Here is a tiny trained network, its code and every weight. The questions are about switching its units off for an input and a class, where a switched-off unit gives its printed mean instead of its output.

import numpy as np


def w(rows, s, z=0):
    codes = np.array(rows[::2]) - 128.0
    scale = np.full(codes.shape[1], s)
    scale[-1] = z or s
    return codes * scale


def f(y):
    return np.maximum(y, 0)


def log_softmax(a):
    a = a - a.max(-1, keepdims=True)
    return a - np.log(np.exp(a).sum(-1, keepdims=True))


def net(x, mask):
    res = np.array(x, float).reshape(1, 3) / 4 @ E
    y = f(res @ A[0][:, :-1].T + A[0][:, -1])
    res = res + np.where(mask, y, B[0][:, -1]) @ B[0][:, :-1]
    return log_softmax(res[-1] @ U[:, :-1].T + U[:, -1])


A, B = {}, {}
E = w([
[69,60,245,133,78,97],'x0',
[187,61,153,107,231,105],'x1',
[147,108,65,36,67,34],'x2',
],0.012)
A[0] = w([
[65,45,178,97,81,78,98],'N1',
[178,55,145,101,222,101,148],'N2',
[67,153,96,149,51,165,227],'N3',
[141,166,81,168,182,197,195],'N4',
[160,67,145,88,200,127,150],'N5',
[143,130,86,63,91,1,143],'N6',
[90,75,156,81,73,60,106],'N7',
[72,175,159,180,126,171,209],'N8',
[111,70,111,59,65,20,108],'N9',
[187,177,44,74,127,90,136],'N10',
[55,69,222,162,124,191,143],'N11',
[184,125,72,70,149,101,119],'N12',
[209,208,55,133,165,145,255],'N13',
[134,35,166,150,175,122,145],'N14',
[151,167,91,183,178,208,188],'N15',
[67,201,104,157,49,138,229],'N16',
[184,70,104,119,194,122,141],'N17',
[62,88,205,182,131,122,128],'N18',
[204,178,21,86,134,123,171],'N19',
[129,91,163,137,190,143,151],'N20',
[144,102,78,15,72,44,137],'N21',
[154,151,116,140,171,185,188],'N22',
[90,127,188,201,146,179,197],'N23',
[189,59,155,88,209,121,140],'N24',
[99,173,74,139,81,121,188],'N25',
[130,160,141,153,164,165,172],'N26',
[119,193,70,121,100,158,212],'N27',
],0.01,0.0068)
B[0] = w([
[146,67,114,201,37,90,208],'N1',
[207,140,105,159,203,47,210],'N2',
[96,102,191,101,51,206,233],'N3',
[37,154,100,202,147,129,214],'N4',
[148,133,99,152,169,65,192],'N5',
[169,25,115,103,153,174,227],'N6',
[117,50,117,176,67,130,197],'N7',
[113,182,166,125,90,149,223],'N8',
[145,19,94,171,111,144,221],'N9',
[150,128,129,75,188,168,212],'N10',
[174,165,167,55,92,102,235],'N11',
[159,97,177,108,192,137,189],'N12',
[100,139,141,140,201,164,247],'N13',
[166,155,101,124,125,64,191],'N14',
[61,146,110,205,126,127,217],'N15',
[64,118,135,97,88,215,246],'N16',
[153,111,169,168,202,80,190],'N17',
[211,157,159,44,91,90,211],'N18',
[129,142,131,82,189,169,231],'N19',
[135,166,118,127,148,61,180],'N20',
[145,2,108,108,146,180,236],'N21',
[88,157,139,198,161,104,190],'N22',
[148,215,186,103,121,107,233],'N23',
[199,131,103,154,170,47,204],'N24',
[79,113,98,89,120,170,200],'N25',
[93,161,110,164,120,92,182],'N26',
[85,153,100,97,129,176,210],'N27',
],0.0089,0.014)
U = w([
[29,190,104,175,112,183,224],'0',
[85,161,89,228,182,77,184],'1',
[86,117,67,2,152,203,101],'2',
[191,113,136,81,222,152,84],'3',
[126,175,216,38,83,159,215],'4',
[190,200,127,68,130,52,123],'5',
[84,65,116,155,51,167,78],'6',
[186,81,49,212,113,93,6],'7',
],0.0088,0.0023)

Each question gives the input, the list of numbers given to net, and the class t.
The units are the neurons (one row each of A and B). Each row of codes is followed by its name. A weight is (code - 128) times the scale printed after its matrix; where a second scale follows, it is the last column's (A, B and U).
mask holds one flag per neuron, in row order. A switched-off neuron (its flag False) gives its mean, the last column of its row in B, instead of its output. The means were averaged over made-up inputs and are rounded, as every weight is.
A unit's drop is (log p(t) with every unit on - log p(t) with that unit switched off) / (log p(t) with every unit on - log p(t) with every unit switched off).
most important unit: the unit with the biggest drop
top k neurons: the k neurons with the biggest drops, biggest first
drop of u: that unit's drop, to one decimal
input [0,-2,1], class 2: top neuron	N1
input [7,0,-6], class 4: top 3 neurons	N2, N24, N8
input [0,-4,0], class 0: top 4 neurons	N18, N11, N21, N6
input [1,-6,5], class 6: top 2 neurons	N9, N7
input [1,-3,-8], class 4: top 2 neurons	N11, N18
input [0,-1,-6], class 0: top 2 neurons	N15, N4
input [-3,1,8], class 3: top 3 neurons	N12, N16, N3
input [4,1,4], class 7: top 2 neurons	N16, N3
input [0,8,-8], class 1: top 2 neurons	N15, N4
input [-8,0,0], class 0: top 2 neurons	N4, N15
input [8,7,1], class 7: top 3 neurons	N1, N7, N9
input [2,0,-2], class 4: top 2 neurons	N2, N24
input [2,0,3], class 6: top 2 neurons	N2, N24
input [1,8,7], class 7: most important unit	N9
input [0,1,-5], class 1: drop of N15	0.2
input [0,0,-6], class 0: drop of N15	0.3
input [3,0,4], class 6: drop of N2	0.2
input [-2,-6,1], class 2: drop of N10	0.0
